[-279  270 -365   -2 -226 -408  566 -146  332  605  256  292  -70   -8
  -61 -638  127 -235 -244   75 -108  389  114  168  277 -770 -315  -99
 -456   -3 -211 -793 -118] : <85>
[-247  236 -375  -22  -94 -417  544 -207  360  430  262  255  -35    1
  -49 -553  138 -379 -336   22  -61  347   74   29  370 -760 -368 -135
 -388  176 -180 -747  -22] : <196>
[-266   70 -261  -39  -46 -419  330  -96  299  330  232  427  -62   34
  -97 -626   62 -603 -312  197  -47  318   89 -364  191 -343 -364 -124
 -415   33 -274 -722   50] : <196>
[-261  121 -420   -5 -113 -417  535 -191  314  420  241  283  -58   -9
 -136 -506  -12 -382 -417   74  -68  326  158  -70  394 -800 -364 -106
 -417   43 -256 -828  -29] : <85>
[ 179 -215  171    2  197 -245  453   16   67   14  156    1 -102 -101
 -109 -193   84  197  209 -335  259  190 -248  187  412 -687   49 -354
   19  314  -17 -601    5] : <208>
[ 217  348   21  144  -10 -404  166  -21 -321  705  549  453 -288 -133
 -279  110  282 -166  189  378   35  386 -279    1 -472   28  334 -248
 -329  270  306  256 -291] : <202>
[-295  240 -303  -13 -213 -377  515 -118  459  570  150  211    3   48
  -91 -674  174 -278 -315   49 -161  356   80   76  346 -805 -346  -58
 -480   45 -270 -864 -116] : <196>
[ 114 -286  418  -20  398  -49  372   53  383  -64 -111 -187  247 -148
   12 -242  204  110  266 -464  144  159 -278 -166  448 -602  -70 -787
  331  627 -230 -503  272] : <85>
[ 187  256   20  127   65 -444   66  -19 -248  576  523  453 -331  -91
 -321   69  309 -334  180  426   74  367 -281 -169 -487  104  239 -219
 -334  264  216  181 -222] : <209>
[ 191  264   11  120   58 -482  162  -94 -263  671  542  408 -366 -121
 -317   14  333 -294  189  348   67  401 -253  -52 -448  -39  192 -258
 -346  322  186   24 -218] : <110>
[-366  155 -426  -15 -106 -380  340 -242  329  263  128  356  -31   69
 -112 -695   35 -609 -458  153  -48  295  292 -274  290 -508 -376  -22
 -501  -54 -302 -899  -17] : <118>
[-296  193 -370  -30 -134 -378  298 -129  256  322  189  460 -101   66
 -116 -606   62 -534 -351  240  -39  307  174 -226  153 -356 -305  -33
 -464  -39 -193 -672  -33] : <209>
[ 201  361   48  127   12 -444  115   28 -195  703  461  369 -251 -120
 -237   48  409 -180  170  336   38  372 -335    4 -448  114  256 -133
 -323  279  229  192 -230] : <110>
[-205  207 -280  -16 -133 -443  598  -74  357  519  313  331  -66  -31
 -102 -628  142 -316 -248   41  -71  402   10    4  346 -788 -324 -224
 -401  129 -219 -750  -39] : <196>
[-231  297 -349    0 -229 -401  560  -82  446  655  223  284  -67   43
  -25 -675  200 -234 -180   45 -151  425   38  154  252 -746 -328 -160
 -473   67 -229 -683 -127] : <177>
[-291  219 -260  -29 -220 -383  547 -160  414  478  173  265   37  -11
  -99 -624  112 -282 -329   -2  -91  303   96  -36  419 -793 -317  -53
 -415   66 -228 -863  -65] : <85>
[ 179  216   54  137   -2 -427  133  -92 -276  608  504  468 -293 -120
 -359   41  253 -269  144  367   66  356 -248 -176 -418  -43  213 -284
 -325  289  222   79 -243] : <209>
[-222  165 -393  -37  -12 -396  614 -185  237  401  412  337 -116  -68
 -125 -547   25 -445 -323   -8  -45  331  136  -82  371 -783 -401 -304
 -324  180 -161 -674    2] : <162>
[-308  188 -405  -13 -127 -340  300 -164  262  311  201  420 -101   61
 -141 -561   15 -550 -365  230  -93  338  197 -255  122 -422 -347  -58
 -492  -43 -202 -573  -51] : <110>
[-232  139 -367    8  -51 -385  496 -132  421  479  192  208  -14   12
  -34 -601  121 -430 -378   11  -89  324   94 -121  336 -672 -393 -141
 -409   96 -282 -769  -22] : <162>
[ 116  489  165  168 -108 -158  105  -76 -293  675  293  251  -86 -199
 -228   51  355   61   84  276    3  294 -287  270 -465  -65  269  -96
 -317  186  407  460 -334] : <177>
[ 235 -273  298   -1  399 -224  453   83  149  108  222  -65  -82 -156
  -43 -221  178  127  351 -411  257  237 -380  169  321 -661  -60 -632
  162  453  -89 -420  133] : <43>
[ 182  417  112  163 -188 -261  110  -41 -560  658  429  494 -217 -239
 -394  259  135   42  -50  410   73  222 -293  160 -453 -111  355  -63
 -371  124  546  543 -410] : <209>
[-327  194 -408  -32  -98 -401  351 -193  295  287  199  404  -95   77
 -164 -658   69 -628 -423  216  -46  308  200 -297  239 -498 -340  -74
 -517    6 -227 -831  -42] : <177>
[  51  563   41  149 -311 -177  -16  -93 -336  621  195  303 -192 -120
 -265  116  310  155   26  442   10  220 -173  432 -514  -32  319  179
 -393   13  447  429 -429] : <43>
[ 188  304  -75  128   95 -517  165  -70 -284  688  566  419 -369 -105
 -293   42  321 -305  153  408   68  367 -219  -65 -415  -13  213 -237
 -361  302  174   59 -221] : <118>
[ 189  287  183   96   15 -423  172  -15 -174  672  493  429 -242 -125
 -318   -8  409 -208  264  348   -1  393 -350  -86 -432  -11  233 -334
 -278  390  172  138 -204] : <43>
[ 189  248  114  114  -25 -383   38    4 -246  544  435  471 -246  -89
 -322  120  292 -248  201  429   33  320 -293 -247 -457  136  312 -235
 -281  306  242  195 -238] : <85>
[ 156 -378  472  -23  460  -84  386   65  326 -137  -51 -203  194 -134
  -30 -167  151   69  269 -442  227  122 -305 -254  475 -590  -70 -773
  341  653 -195 -513  316] : <208>
[ 239 -300  338  -14  289 -247  446   71  115   65  207  -23 -137 -122
 -190 -206  107  180  285 -375  255  197 -347   65  400 -689   20 -506
  138  435 -127 -676  123] : <202>
[ 190 -239  337   10  252 -157  370  103  128  109  110 -163  -50 -101
  -41 -152  105  237  293 -334  172  196 -268  155  291 -578   21 -405
   94  282 -111 -521   97] : <43>
[ 208  467  186  122 -157 -309  148  -19 -448  664  461  445 -276 -210
 -319  173  266   69  201  362   82  288 -332  254 -500  -52  354 -118
 -307  221  542  520 -405] : <43>
[ 128 -306  358    3  390 -127  360   15  354  -84  -82 -152  205 -123
  -49 -203  183   88  187 -429  197  209 -281  -94  450 -625  -94 -725
  274  615 -217 -557  276] : <110>
[ 150 -171  347    8  282 -140  409   75  239   51   51 -166  100 -100
  -22 -292  231  216  192 -436  224  132 -284  121  486 -617   45 -363
  105  351 -105 -668  106] : <118>
[ 129  524   83  190 -206 -230   32  -45 -398  699  279  273 -198 -178
 -305  104  328  134  -11  402   54  250 -275  387 -503 -100  327  164
 -448   -1  399  392 -424] : <28>
[  97 -284  397   -7  395 -125  389   20  408   29  -91 -167  207 -115
  -65 -332  258   99  247 -452  175  181 -305 -117  450 -671  -96 -716
  240  645 -266 -586  259] : <202>
[ 190 -290  430  -13  468 -100  371   66  306  -51  -43 -158  170 -153
  -72 -166  199   50  242 -432  196  181 -304 -151  420 -644  -36 -751
  276  668 -188 -435  265] : <28>
[ 204 -215  318   11  302 -218  377   87  201  188  102  -64   25 -137
  -25 -222  226  229  283 -378  216  201 -432  218  345 -593  -12 -454
  123  428 -111 -476  109] : <196>
[-222  128 -262  -23  -86 -401  602 -164  318  504  344  296  -64  -33
 -101 -568   39 -365 -267   21  -73  351   96  -66  338 -796 -398 -274
 -353  107 -225 -754  -18] : <190>
[ 200 -299  325   -6  386 -232  454   67  250  126  113 -152   36 -136
   27 -293  212  135  309 -483  218  206 -292   84  435 -622  -51 -557
  161  464 -194 -701  175] : <162>
[ 207 -243  380  -10  237 -185  402   99  208   45   87  -42  -17 -103
 -111 -321  238  180  315 -426  211  194 -363   53  367 -603   60 -510
  119  428 -122 -615   70] : <202>
[ 168  232   58  121   22 -395  111  -62 -309  575  498  398 -308  -99
 -332  125  276 -220  206  410   37  342 -235 -111 -432  -21  224 -283
 -321  309  228  173 -235] : <208>
[ 194  470   87  139 -126 -258  102  -47 -454  599  436  443 -264 -218
 -301  235  255    3   72  408   94  239 -317  188 -509  -28  354  -71
 -298  198  507  611 -346] : <190>
[ 150  390  205  137 -212 -147   -4  -42 -436  578  284  353 -183 -178
 -269  184  224   79   92  369   43  160 -264  162 -543  109  348   30
 -258  123  474  501 -342] : <162>
[ 211 -335  342   19  341 -110  429   42   96   44  139  -56    6 -150
 -139 -175   36  149  191 -407  207  155 -291  -34  405 -714    9 -576
  128  389  -81 -528   99] : <209>
[ 178  393  -18  132   -6 -454  127  -24 -271  715  563  467 -348 -111
 -299   22  370 -277  223  429    7  436 -284  -54 -543   69  250 -261
 -389  281  254  233 -279] : <177>
[ 164 -164  355    7  184 -160  442   63  163   81   66  -53   41 -140
  -38 -268  189  288  306 -407  192  239 -318  201  395 -699   63 -487
   77  389  -67 -565   43] : <85>
[-349  126 -423  -15 -143 -375  302 -201  305  273  187  460  -89   92
 -176 -631    5 -623 -430  269  -58  307  254 -349  214 -479 -348  -25
 -539  -74 -254 -802  -46] : <28>
[ 131 -281  356   -6  428  -48  380   -6  261 -150  -25 -166  179 -118
  -79 -180  125   56  190 -413  189  123 -212 -196  453 -600  -59 -757
  338  642 -173 -467  281] : <118>
[  70 -245  453   -4  315  -47  280   49  424  -58 -175 -276  265  -84
   34 -231  240  204  273 -402  159  127 -281  -61  421 -516  -56 -555
  291  555 -210 -535  274] : <196>
[ 190  289  106  105   31 -398  110  -37 -206  564  467  444 -250 -123
 -305   41  363 -256  210  364   57  318 -299 -232 -425   71  290 -290
 -257  371  207  128 -189] : <28>
[ 132 -289  250    0  448 -139  344   20  355   33  -17 -230   74 -110
   91 -212  256   32  291 -381  205  190 -208   -7  315 -508 -182 -727
  334  587 -253 -456  344] : <190>
[ 133  364  -90  169    0 -334   39  -63 -254  634  377  314 -259 -122
 -164   46  350 -181  125  428   48  361 -210  116 -556  132  219  -95
 -309  140  181  275 -203] : <85>
[  97  503   40  152 -133 -174   25 -102 -359  572  298  313 -171 -170
 -274  159  248   29  -16  407   53  231 -219  301 -485  -29  285  112
 -343   73  408  491 -329] : <28>
[ 230 -287  347    3  293 -242  490   78  147  123  161  -86  -36 -136
 -137 -245  169  231  293 -437  239  199 -348  107  455 -729   23 -501
  103  418 -114 -698   65] : <208>
[ 182  285  127  115  -94 -465  147  -13 -312  648  480  405 -326 -138
 -362   54  299 -127  197  350   74  316 -297  -31 -430  -56  334 -107
 -382  210  270   59 -308] : <202>
[ 236 -256  375   -8  363 -210  483  100  151   74  218  -72  -21 -169
  -79 -262  195  165  342 -455  243  226 -361   86  404 -678   -4 -605
  163  461 -130 -559  152] : <28>
[ 139 -316  440  -28  376 -145  417   18  342  -72  -72 -170  196 -132
 -134 -206  160  104  174 -433  184  144 -244 -171  546 -765  -37 -691
  234  616 -221 -713  232] : <110>
[  68  538  135  188 -252 -101  -28   -6 -321  678  123  250  -25 -177
 -177  102  323  196  -27  352  -19  211 -250  368 -512   72  330  139
 -353  -16  417  551 -381] : <118>
[ 113 -330  333  -15  355 -162  410  -37  283  -99   25  -74   49 -127
 -174 -281  147   26  215 -405  223  185 -270 -150  456 -757  -76 -735
  220  633 -215 -697  213] : <162>
[ 178 -333  343  -12  601 -117  371   42  325  -49   15 -226  141 -148
   58 -155  160   -8  293 -416  192  218 -241 -155  364 -516 -145 -810
  340  636 -266 -440  373] : <28>
[-271   62 -402  -36   12 -457  365 -185  210  259  316  499 -173   46
 -203 -579  -29 -759 -343  239  -17  360  200 -456  207 -512 -376 -250
 -476   97 -254 -740    6] : <85>
[ 235 -297  411    7  259 -322  492  136  143  176  219   28  -50 -162
 -156 -251  168  214  355 -421  245  231 -437   27  405 -706   72 -537
   63  437 -108 -617   74] : <118>
[ 224  196   26  141   46 -434  116  -34 -282  644  481  386 -371 -124
 -301   84  295 -275  176  376   75  331 -256  -92 -487   40  247 -247
 -286  278  194  133 -213] : <118>
[-260  105 -473  -21   -3 -391  300 -112  215  269  304  486 -213   87
 -188 -590  -32 -732 -399  287  -13  336  198 -357  140 -370 -341  -73
 -480  -12 -257 -649   16] : <162>
[-277   89 -380  -31  -90 -412  380 -167  169  325  270  443 -165   31
 -236 -493  -99 -615 -447  260  -40  303  192 -328  212 -550 -328  -67
 -503  -39 -224 -754  -36] : <208>
[ 175 -266  383  -19  251 -270  468   73  268   56   52 -131    8 -118
  -55 -316  232  204  308 -467  230  222 -349   69  481 -711   11 -475
   81  438 -205 -832  119] : <208>
[ 204 -281  341    8  308 -213  487   48  157   55  174  -48    8 -134
 -104 -200   96  155  296 -443  189  230 -302   -9  443 -740   18 -643
  114  483  -95 -572   82] : <118>
[ 184  437  232  136 -163 -196   98    3 -468  598  397  422 -204 -231
 -370  151  201   87   87  356   56  245 -322  132 -449  -23  328  -86
 -257  200  489  515 -332] : <196>
[ 131  469  217  174 -262 -150   31  -32 -421  579  231  363  -11 -218
 -333  215  245  155  -23  320   46  170 -342  199 -424  -86  431   33
 -335  155  517  587 -414] : <162>
[ 205 -273  412  -29  307 -281  518   73  187   62  173  -57   -9 -152
 -116 -300  221  189  299 -490  257  173 -414    8  511 -774   35 -563
   98  504 -113 -763  101] : <209>
[ 181  244   81  112   -7 -467  123  -41 -317  557  489  480 -339 -172
 -364   60  272 -254  153  379  135  307 -296 -165 -394  -32  296 -182
 -336  272  249   76 -236] : <85>
[ 207  280  -96  157   75 -482  114  -66 -335  707  569  435 -391 -123
 -313  142  230 -273  122  420   88  369 -240  -40 -477   46  236 -145
 -352  239  218  194 -217] : <118>
[-271  252 -389  -17 -197 -428  583 -171  319  555  308  334 -111    4
 -138 -565   38 -279 -279   86 -118  414  104   99  316 -832 -344 -128
 -453   56 -205 -791 -113] : <85>
[ 120 -269  231    5  445 -119  351  -20  278   -7  -24 -201  112 -111
    7 -190  143   41  179 -383  224  149 -180   22  389 -566  -92 -604
  287  520 -229 -545  299] : <118>
